Here is a tiny trained network, its code and every weight. The questions are about switching its units off for an input and a target symbol, where a switched-off unit gives its printed mean instead of its output.

import numpy as np


def w(rows, s, z=0):
    codes = np.array(rows[::2]) - 128.0
    scale = np.full(codes.shape[1], s)
    scale[-1] = z or s
    return codes * scale


def f(y):
    return np.maximum(y, 0)


def softmax(a):
    e = np.exp(a - a.max(-1, keepdims=True))
    return e / e.sum(-1, keepdims=True)


def log_softmax(a):
    a = a - a.max(-1, keepdims=True)
    return a - np.log(np.exp(a).sum(-1, keepdims=True))


def net(x, mask):
    ids = ['αβγδεηθλξπστφψω'.index(c) for c in x.split()]
    T = len(ids)
    res = E[ids] + P[:T]
    u = 0
    for l in range(3):
        q, k, v = (res @ M[l].T for M in (Q, K, V))
        z = softmax(np.where(np.tri(T) > 0, q @ k.T / 2**0.5, -1e9)) @ v
        res = res + np.where(mask[u], z, O[l][:, -1]) @ O[l][:, :-1]
        u += 1
        y = f(res @ A[l][:, :-1].T + A[l][:, -1])
        res = res + np.where(mask[u : u + 4], y, B[l][:, -1]) @ B[l][:, :-1]
        u += 4
    return log_softmax(res[-1] @ U[:, :-1].T + U[:, -1])


Q, K, V, O, A, B = {}, {}, {}, {}, {}, {}
E = w([
[169,146,110,91,136,53,111,66,150,97,42,100],'α',
[197,150,90,122,191,162,73,69,130,159,138,125],'β',
[180,143,126,104,195,151,67,46,158,126,131,110],'γ',
[158,199,92,77,190,139,95,106,158,125,135,143],'δ',
[186,166,47,132,140,101,134,49,113,96,101,94],'ε',
[165,59,108,87,136,108,84,45,85,93,4,95],'η',
[135,179,175,70,179,137,82,80,169,92,137,122],'θ',
[214,155,57,128,77,96,117,141,83,117,29,103],'λ',
[161,140,103,103,205,167,85,153,123,165,106,167],'ξ',
[137,119,143,82,218,204,26,131,138,122,93,119],'π',
[126,184,87,120,59,138,177,173,50,145,37,73],'σ',
[91,147,182,51,41,180,164,154,51,97,66,59],'τ',
[159,149,244,147,80,91,120,199,37,137,33,48],'φ',
[93,222,165,143,157,228,113,242,157,185,101,117],'ψ',
[166,147,231,142,80,184,214,114,2,191,61,148],'ω',
],0.0093)
P = w([
[159,137,125,52,187,112,168,121,167,105,71,141],'0',
[166,154,136,146,109,156,119,146,156,88,81,174],'1',
[199,133,101,56,156,110,119,95,140,52,61,175],'2',
[116,124,164,59,180,119,255,105,79,211,119,27],'3',
[67,194,171,186,49,140,102,117,94,196,131,140],'4',
[199,174,154,150,85,159,153,172,104,103,99,115],'5',
[110,129,176,115,113,131,229,144,63,214,124,24],'6',
],0.0098)
Q[0] = w([
[192,106,131,96,28,127,164,157,32,46,3,98],'L0H1',
[182,141,146,152,140,175,45,189,199,45,141,213],'L0H1',
],0.043)
K[0] = w([
[80,150,205,148,73,175,206,182,58,201,175,30],'L0H1',
[174,114,137,24,253,129,204,127,133,110,77,96],'L0H1',
],0.042)
V[0] = w([
[78,107,116,115,117,144,185,250,118,147,59,185],'L0H1',
[98,157,246,74,76,135,169,140,173,51,159,103],'L0H1',
],0.016)
O[0] = w([
[157,149,103,71,46,97,41,122,21,184,188,106,228],'L0H1',
[53,177,71,171,247,89,146,60,3,116,43,132,253],'L0H1',
],0.0047,0.0049)
A[0] = w([
[87,4,74,147,104,92,116,195,95,64,232,201,38],'L0N1',
[76,57,79,184,116,85,122,171,127,81,221,161,2],'L0N2',
[92,35,77,159,112,86,150,173,132,115,238,154,69],'L0N3',
[76,53,75,166,119,77,143,159,141,114,239,151,54],'L0N4',
],0.047,0.0071)
B[0] = w([
[35,185,60,111,161,168,106,132,187,83,101,187,128],'L0N1',
[176,50,87,106,188,140,134,106,195,80,78,87,128],'L0N2',
[131,130,82,152,114,153,81,96,139,91,110,181,128],'L0N3',
[151,248,139,166,126,118,127,91,250,128,173,164,128],'L0N4',
],0.018)
Q[1] = w([
[129,180,103,177,165,156,95,130,161,115,195,189],'L1H1',
[94,178,109,139,62,96,83,104,3,143,87,118],'L1H1',
],0.061)
K[1] = w([
[83,88,83,62,194,103,98,77,184,108,118,144],'L1H1',
[97,122,164,120,79,117,127,66,2,184,70,123],'L1H1',
],0.054)
V[1] = w([
[108,162,74,122,150,108,48,202,163,94,119,8],'L1H1',
[188,132,250,183,182,2,77,156,141,185,129,127],'L1H1',
],0.013)
O[1] = w([
[92,147,68,84,202,4,71,232,233,161,76,72,1],'L1H1',
[254,140,213,171,185,15,89,165,72,198,161,237,123],'L1H1',
],0.0037,0.0021)
A[1] = w([
[99,13,93,178,128,77,139,178,151,73,245,182,38],'L1N1',
[72,12,91,165,126,55,146,173,123,79,244,167,73],'L1N2',
[104,15,42,192,131,94,159,187,123,75,238,191,10],'L1N3',
[84,4,89,188,105,56,147,187,124,84,243,182,2],'L1N4',
],0.03,0.0088)
B[1] = w([
[167,125,159,157,4,204,196,115,145,123,145,121,255],'L1N1',
[128,105,157,147,175,252,107,114,182,100,148,134,128],'L1N2',
[130,223,111,178,72,162,57,164,168,95,68,105,128],'L1N3',
[107,102,117,168,130,58,97,33,164,194,42,63,128],'L1N4',
],0.013,5.1e-06)
Q[2] = w([
[150,166,106,166,146,154,43,143,193,86,150,246],'L2H1',
[25,92,178,110,184,180,153,123,135,227,253,140],'L2H1',
],0.044)
K[2] = w([
[199,122,83,15,213,96,150,67,107,96,103,90],'L2H1',
[90,92,90,154,89,91,3,57,180,72,116,192],'L2H1',
],0.046)
V[2] = w([
[100,33,224,116,198,213,2,137,108,157,81,87],'L2H1',
[111,203,97,90,190,205,148,215,109,147,191,177],'L2H1',
],0.019)
O[2] = w([
[58,6,94,129,114,110,55,83,155,222,79,249,254],'L2H1',
[157,147,100,188,171,144,58,1,180,217,231,44,144],'L2H1',
],0.0052,0.0058)
A[2] = w([
[137,63,161,161,210,181,210,154,249,89,201,157,27],'L2N1',
[193,93,115,114,93,103,125,192,119,74,224,70,108],'L2N2',
[205,62,140,58,73,162,143,200,218,146,201,123,111],'L2N3',
[94,137,66,157,154,108,77,109,103,129,163,99,2],'L2N4',
],0.016,0.011)
B[2] = w([
[102,113,100,115,147,116,145,151,79,155,245,204,222],'L2N1',
[115,128,73,155,114,108,156,141,154,187,89,193,209],'L2N2',
[134,95,147,167,118,106,94,85,109,59,108,33,246],'L2N3',
[80,131,182,117,75,90,164,173,173,69,141,150,254],'L2N4',
],0.012,0.0058)
U = w([
[179,159,184,71,170,169,151,178,169,110,131,127,182],'α',
[118,95,119,142,135,127,114,112,88,102,179,121,9],'β',
[111,128,129,103,148,151,141,130,124,147,162,185,47],'γ',
[173,180,139,82,179,180,111,147,175,154,177,95,255],'δ',
[138,129,97,172,138,117,173,137,123,99,160,137,89],'ε',
[150,54,159,120,135,160,148,138,151,91,108,131,150],'η',
[95,143,156,213,253,152,164,65,160,111,79,143,116],'θ',
[156,113,104,189,133,123,143,121,149,117,96,106,125],'λ',
[151,118,136,144,128,133,85,96,138,125,122,86,117],'ξ',
[131,88,113,119,132,149,108,111,171,172,112,142,129],'π',
[141,148,68,96,84,150,116,146,150,185,139,108,170],'σ',
[49,160,84,127,128,145,125,99,104,98,117,107,128],'τ',
[130,143,133,129,145,73,82,149,85,164,107,145,94],'φ',
[129,149,152,110,86,107,117,123,148,149,152,130,125],'ψ',
[158,150,151,112,74,183,128,74,78,139,139,146,167],'ω',
],0.0078,0.0064)

Each question gives the input, a string of symbols that net reads in full, and the target symbol t.
The units are the heads (2 rows each of Q, K, V and O) and the neurons (one row each of A and B). Each row of codes is followed by its name. A weight is (code - 128) times the scale printed after its matrix; where a second scale follows, it is the last column's (O, A, B and U).
mask holds one flag per unit, layer by layer, with each layer's heads first. A switched-off unit (its flag False) gives its mean, the last column of its rows in O or B, instead of its output. The means were averaged over made-up inputs and are rounded, as every weight is.
A unit's drop is (log p(t) with every unit on - log p(t) with that unit switched off) / (log p(t) with every unit on - log p(t) with every unit switched off).
The circuit of an input: a set's keep is (log p(t) with only the set's units on - log p(t) with every unit switched off) / (log p(t) with every unit on - log p(t) with every unit switched off). Starting from the 12 units with the biggest drops (on a tie, the unit counted first), units are removed one at a time, each time the one whose removal leaves the highest keep (on an exact tie, the one counted first), for as long as the keep stays at least 0.8.
circuit, biggest first: the units of the circuit, biggest drop first
most important unit: the unit with the biggest drop
k most important neurons: the k neurons with the biggest drops, biggest first
drop of u: that unit's drop, to one decimal
input ε φ δ ψ σ β ξ, target σ: 2 most important neurons -> L2N2, L2N4
input θ ω ε γ γ, target ε: circuit, biggest first -> L0H1, L2H1, L2N1, L2N3
input ξ π ε φ σ ψ, target φ: circuit, biggest first -> L1H1, L0H1
input τ σ ω ω η, target ω: most important unit -> L1H1
input δ β ω θ, target β: 2 most important neurons -> L2N1, L2N3
input λ α δ, target λ: circuit, biggest first -> L0H1, L2N3, L2H1, L2N2
input ψ τ γ, target ψ: circuit, biggest first -> L2N4, L2H1, L0H1
input τ η β ξ γ, target β: circuit, biggest first -> L0H1, L2N1, L2N3
input π λ η λ ε θ, target λ: circuit, biggest first -> L0H1, L2N3, L2N2, L2H1
input θ π σ, target σ: 2 most important neurons -> L2N2, L2N4
input φ α δ, target φ: circuit, biggest first -> L0H1, L1H1
input τ σ ε θ η β ψ, target η: circuit, biggest first -> L2H1, L0H1
input ξ λ ε η θ, target ε: 3 most important neurons -> L2N1, L2N3, L2N2
input ω γ γ, target ω: most important unit -> L1H1
input τ ε γ, target τ: circuit, biggest first -> L0H1, L1H1
input ε θ τ, target τ: circuit, biggest first -> L1H1, L0H1
input λ ω β ω γ φ δ, target γ: circuit, biggest first -> L0H1, L2N1
input τ ε α π, target ε: 3 most important neurons -> L2N1, L2N2, L2N3
input ξ ω α π λ, target π: circuit, biggest first -> L0H1, L2H1
input τ ψ α η, target ψ: most important unit -> L2N4
input ψ θ ω τ α γ σ, target σ: 3 most important neurons -> L2N2, L2N3, L2N4
input ε ψ ξ, target ε: 3 most important neurons -> L2N1, L2N2, L2N3
input φ γ π π, target γ: 2 most important neurons -> L2N1, L2N3
input ψ θ β θ τ ω τ, target ω: drop of L2N4 -> 0.1
input τ ε ξ ε η γ α, target η: drop of L0H1 -> 0.4
input α ε θ σ λ τ ψ, target λ: drop of L2N2 -> 0.4
input δ ψ λ ω π θ, target ω: circuit, biggest first -> L1H1
input σ β ξ ω γ ξ, target ω: drop of L1H1 -> 0.7
